Here is a tiny trained network, its code and every weight. The questions are about switching its units off for an input and a class, where a switched-off unit gives its printed mean instead of its output.

import numpy as np


def w(rows, s, z=0):
    codes = np.array(rows[::2]) - 128.0
    scale = np.full(codes.shape[1], s)
    scale[-1] = z or s
    return codes * scale


def f(y):
    return np.maximum(y, 0)


def log_softmax(a):
    a = a - a.max(-1, keepdims=True)
    return a - np.log(np.exp(a).sum(-1, keepdims=True))


def net(x, mask):
    res = np.array(x, float).reshape(1, 7) / 4 @ E
    y = f(res @ A[0][:, :-1].T + A[0][:, -1])
    res = res + np.where(mask, y, B[0][:, -1]) @ B[0][:, :-1]
    return log_softmax(res[-1] @ U[:, :-1].T + U[:, -1])


A, B = {}, {}
E = w([
[129,148,141,115,163,158,126,130,160,136,143],'x0',
[109,134,113,129,147,148,145,126,141,137,132],'x1',
[103,255,122,181,47,131,102,141,215,125,106],'x2',
[112,174,117,135,132,119,148,136,80,132,136],'x3',
[122,102,127,130,126,130,120,119,148,129,131],'x4',
[137,135,129,103,73,180,104,73,79,220,98],'x5',
[213,114,83,191,102,149,135,171,136,167,217],'x6',
],0.016)
A[0] = w([
[70,100,199,83,150,173,116,116,65,115,45,253],'N1',
[154,99,115,97,187,109,161,160,116,108,122,190],'N2',
[160,93,127,71,140,161,144,110,76,155,126,153],'N3',
[97,134,188,136,157,122,95,125,139,126,93,223],'N4',
[193,128,62,188,80,153,129,224,151,131,238,164],'N5',
[32,168,155,127,112,96,126,185,177,8,103,235],'N6',
[108,154,136,87,47,174,104,115,133,225,108,55],'N7',
[178,101,97,144,139,177,119,115,79,169,169,114],'N8',
[177,128,97,138,88,209,94,140,109,182,160,108],'N9',
[165,73,151,114,130,163,125,136,57,198,161,206],'N10',
[132,69,138,110,199,96,168,167,103,76,164,236],'N11',
[151,101,159,129,164,136,143,114,101,92,183,189],'N12',
],0.011,0.005)
B[0] = w([
[120,133,124,125,156,215,186,36,67,94,164,222],'N1',
[96,161,158,178,97,57,129,90,118,148,128,186],'N2',
[150,71,88,54,156,139,117,128,118,131,156,190],'N3',
[82,124,123,123,124,89,88,95,127,89,130,177],'N4',
[191,135,153,149,78,123,126,254,173,126,168,254],'N5',
[152,117,87,121,183,153,90,164,137,53,26,249],'N6',
[26,148,186,165,54,105,115,76,117,160,105,201],'N7',
[56,115,77,49,180,96,84,204,187,105,79,187],'N8',
[124,143,104,114,129,61,106,166,167,153,101,194],'N9',
[80,100,76,96,146,97,112,141,85,155,118,211],'N10',
[72,175,182,217,42,74,201,110,157,189,51,222],'N11',
[92,114,135,132,140,97,131,106,138,157,86,181],'N12',
],0.012,0.023)
U = w([
[69,167,195,185,87,147,147,46,147,129,76,213],'0',
[109,111,54,55,201,103,89,188,162,97,60,250],'1',
[112,148,159,171,73,80,138,162,182,252,127,17],'2',
[216,139,131,204,121,178,137,194,181,53,190,12],'3',
[108,80,130,21,161,187,157,46,109,169,203,108],'4',
],0.012,0.0019)

Each question gives the input, the list of numbers given to net, and the class t.
The units are the neurons (one row each of A and B). Each row of codes is followed by its name. A weight is (code - 128) times the scale printed after its matrix; where a second scale follows, it is the last column's (A, B and U).
mask holds one flag per neuron, in row order. A switched-off neuron (its flag False) gives its mean, the last column of its row in B, instead of its output. The means were averaged over made-up inputs and are rounded, as every weight is.
A unit's drop is (log p(t) with every unit on - log p(t) with that unit switched off) / (log p(t) with every unit on - log p(t) with every unit switched off).
The circuit of an input: a set's keep is (log p(t) with only the set's units on - log p(t) with every unit switched off) / (log p(t) with every unit on - log p(t) with every unit switched off). Starting from all 12 units, units are removed one at a time, each time the one whose removal leaves the highest keep (on an exact tie, the one counted first), for as long as the keep stays at least 0.8.
units of the circuit, in order: the units of the circuit, biggest drop first
unit that matters most: the unit with the biggest drop
top k neurons: the k neurons with the biggest drops, biggest first
drop of u: that unit's drop, to one decimal
input [-5,5,-2,-5,8,0,2], class 2: units of the circuit, in order	[N6]
input [-7,1,-1,-3,1,1,-8], class 4: units of the circuit, in order	[N1; N11]
input [0,7,8,-4,3,-3,0], class 1: top 2 neurons	[N6; N1]
input [7,3,-1,3,5,8,-8], class 4: top 2 neurons	[N1; N11]
input [3,-3,-8,1,6,3,-2], class 4: top 2 neurons	[N1; N3]
input [-8,-3,-6,3,8,1,-8], class 4: top 2 neurons	[N1; N3]
input [4,-4,-5,-3,3,0,3], class 2: top 2 neurons	[N6; N11]
input [-8,0,4,-2,-3,-2,1], class 3: top 2 neurons	[N8; N10]
input [3,3,0,3,4,6,-4], class 4: units of the circuit, in order	[N11; N1]
input [7,-3,-5,-7,3,0,-4], class 0: top 2 neurons	[N11; N2]
input [-7,4,-7,-1,-1,0,0], class 0: top 2 neurons	[N11; N5]
input [-1,2,1,0,4,-8,4], class 3: top 2 neurons	[N5; N7]
input [4,8,-1,-5,-3,1,6], class 1: top 2 neurons	[N8; N11]
input [-6,-1,-8,5,-8,5,7], class 1: unit that matters most	N8
input [-2,-2,7,2,7,-6,1], class 3: top 3 neurons	[N5; N8; N10]
input [-5,8,0,2,-6,-1,-4], class 0: drop of N5	0.2
input [-1,8,0,6,7,2,-1], class 4: drop of N11	0.6
input [4,-2,-7,4,-4,-2,4], class 2: drop of N11	1.4
